Below are the code and all the weights of a small trained network. Each question names an input and a target symbol and asks about switching units off, where a switched-off unit gives its printed mean instead of its output.

import numpy as np


def w(rows, s, z=0):
    codes = np.array(rows[::2]) - 128.0
    scale = np.full(codes.shape[1], s)
    scale[-1] = z or s
    return codes * scale


def norm(h):
    return h / np.sqrt((h * h).mean(-1, keepdims=True) + 1e-5)


def f(y):
    return y / 2 * (1 + np.tanh(0.7978845608 * (y + 0.044715 * y**3)))


def softmax(a):
    e = np.exp(a - a.max(-1, keepdims=True))
    return e / e.sum(-1, keepdims=True)


def log_softmax(a):
    a = a - a.max(-1, keepdims=True)
    return a - np.log(np.exp(a).sum(-1, keepdims=True))


def net(x, mask):
    ids = ['αγελπτφω'.index(c) for c in x.split()]
    T = len(ids)
    res = E[ids] + P[:T]
    u = 0
    for l in range(2):
        r = norm(res)
        for j in range(2):
            rows = slice(3 * j, 3 * j + 3)
            q, k, v = (r @ M[l][rows].T for M in (Q, K, V))
            z = softmax(np.where(np.tri(T) > 0, q @ k.T / 3**0.5, -1e9)) @ v
            o = O[l][rows]
            res = res + np.where(mask[u + j], z, o[:, -1]) @ o[:, :-1]
        u += 2
        y = f(norm(res) @ A[l][:, :-1].T + A[l][:, -1])
        res = res + np.where(mask[u : u + 4], y, B[l][:, -1]) @ B[l][:, :-1]
        u += 4
    return log_softmax(norm(res)[-1] @ U[:, :-1].T + U[:, -1])


Q, K, V, O, A, B = {}, {}, {}, {}, {}, {}
E = w([
[182,152,159],'α',
[179,126,88],'γ',
[111,61,116],'ε',
[78,244,163],'λ',
[161,84,148],'π',
[74,67,132],'τ',
[200,62,146],'φ',
[157,135,4],'ω',
],0.021)
P = w([
[113,253,135],'0',
[132,163,86],'1',
[253,110,164],'2',
[170,113,105],'3',
[177,127,140],'4',
[197,123,156],'5',
[196,142,147],'6',
[222,122,124],'7',
[188,135,142],'8',
[205,127,138],'9',
[227,173,167],'10',
[191,119,135],'11',
[155,115,135],'12',
[181,43,93],'13',
],0.0065)
Q[0] = w([
[170,1,163],'0.h0',
[145,238,117],'0.h0',
[148,10,162],'0.h0',
[188,132,58],'0.h1',
[132,90,111],'0.h1',
[228,96,156],'0.h1',
],0.0099)
K[0] = w([
[249,105,125],'0.h0',
[70,193,141],'0.h0',
[242,98,137],'0.h0',
[74,67,178],'0.h1',
[72,112,203],'0.h1',
[171,124,216],'0.h1',
],0.011)
V[0] = w([
[61,206,200],'0.h0',
[73,201,82],'0.h0',
[4,40,161],'0.h0',
[79,89,86],'0.h1',
[195,114,89],'0.h1',
[92,98,201],'0.h1',
],0.012)
O[0] = w([
[4,167,111,33],'0.h0',
[78,83,73,91],'0.h0',
[174,183,95,12],'0.h0',
[152,121,102,127],'0.h1',
[165,63,119,178],'0.h1',
[171,202,158,110],'0.h1',
],0.014,0.011)
A[0] = w([
[106,209,196,255],'0.n0',
[196,131,2,137],'0.n1',
[60,57,168,111],'0.n2',
[226,124,169,98],'0.n3',
],0.012,0.0056)
B[0] = w([
[52,153,225,138],'0.n0',
[147,2,25,201],'0.n1',
[212,73,135,153],'0.n2',
[125,25,207,254],'0.n3',
],0.008,0.0084)
Q[1] = w([
[60,198,159],'1.h0',
[42,128,43],'1.h0',
[247,153,156],'1.h0',
[109,153,98],'1.h1',
[100,157,126],'1.h1',
[146,65,126],'1.h1',
],0.014)
K[1] = w([
[226,60,137],'1.h0',
[76,73,110],'1.h0',
[84,171,254],'1.h0',
[137,86,190],'1.h1',
[1,133,105],'1.h1',
[198,105,5],'1.h1',
],0.0096)
V[1] = w([
[91,56,164],'1.h0',
[83,74,163],'1.h0',
[179,127,45],'1.h0',
[143,134,2],'1.h1',
[154,197,88],'1.h1',
[158,137,165],'1.h1',
],0.018)
O[1] = w([
[57,52,88,254],'1.h0',
[71,48,102,225],'1.h0',
[247,100,81,97],'1.h0',
[172,72,9,214],'1.h1',
[170,184,90,10],'1.h1',
[151,135,167,132],'1.h1',
],0.014,0.0063)
A[1] = w([
[134,140,211,5],'1.n0',
[171,185,152,71],'1.n1',
[80,232,252,156],'1.n2',
[135,232,151,1],'1.n3',
],0.012,0.0077)
B[1] = w([
[174,64,249,2],'1.n0',
[90,107,129,27],'1.n1',
[99,128,46,202],'1.n2',
[48,73,39,110],'1.n3',
],0.013,0.00078)
U = w([
[84,154,190,20],'α',
[141,66,95,83],'γ',
[207,204,165,219],'ε',
[7,174,104,86],'λ',
[120,165,200,99],'π',
[115,110,139,253],'τ',
[156,119,240,86],'φ',
[164,88,1,104],'ω',
],0.0087,0.0037)

Each question gives the input, a string of symbols that net reads in full, and the target symbol t.
The units are the heads (3 rows each of Q, K, V and O) and the neurons (one row each of A and B). Each row of codes is followed by its name. A weight is (code - 128) times the scale printed after its matrix; where a second scale follows, it is the last column's (O, A, B and U).
mask holds one flag per unit, layer by layer, with each layer's heads first. A switched-off unit (its flag False) gives its mean, the last column of its rows in O or B, instead of its output. The means were averaged over made-up inputs and are rounded, as every weight is.
A unit's drop is (log p(t) with every unit on - log p(t) with that unit switched off) / (log p(t) with every unit on - log p(t) with every unit switched off).
The circuit of an input: a set's keep is (log p(t) with only the set's units on - log p(t) with every unit switched off) / (log p(t) with every unit on - log p(t) with every unit switched off). Starting from all 12 units, units are removed one at a time, each time the one whose removal leaves the highest keep (on an exact tie, the one counted first), for as long as the keep stays at least 0.8.
circuit, biggest first: the units of the circuit, biggest drop first
k most important neurons of layer l: the k neurons of layer l with the biggest drops, biggest first
which heads matter: for each layer, one digit per head in row order, 1 if its drop is at least 0.15 and else 0, layers parted by /
drop of u: that unit's drop, to one decimal
input α π α γ γ ε τ ω λ, target λ: which heads matter : 10 / 01
input ε λ γ γ γ ω ω ω τ ω γ λ, target ω: circuit, biggest first : [0.h0 1.h0 0.n3]
input τ γ γ ε, target ε: circuit, biggest first : [0.h0 1.h0 0.h1]
input τ τ γ λ γ τ φ α ε ε ω, target ε: which heads matter : 11 / 11
input γ τ ω ω τ ω ω λ, target ω: circuit, biggest first : [1.h0 0.h0]
input τ τ τ, target ε: circuit, biggest first : [0.h0 0.h1 1.h0]
input τ ω φ γ γ γ γ λ α γ γ ε α, target ε: circuit, biggest first : [0.h0 1.h0]
input τ α λ, target ε: circuit, biggest first : [0.h0 1.h0]
input λ λ ε ω τ τ τ ε γ φ ε φ γ, target φ: which heads matter : 11 / 11
input φ φ γ, target φ: which heads matter : 10 / 01
input γ γ γ λ, target λ: which heads matter : 10 / 00
input τ γ π α, target ε: circuit, biggest first : [0.h0 0.h1 1.h0]
input τ φ γ ω, target ε: most important neuron of layer 0 : [0.n3]
input τ α φ ε, target ε: drop of 1.h1 : 0.1
input τ ω ω ω π, target ε: drop of 0.h1 : 0.6
input τ π τ α φ ε ω γ τ φ, target ε: drop of 1.h0 : 0.5
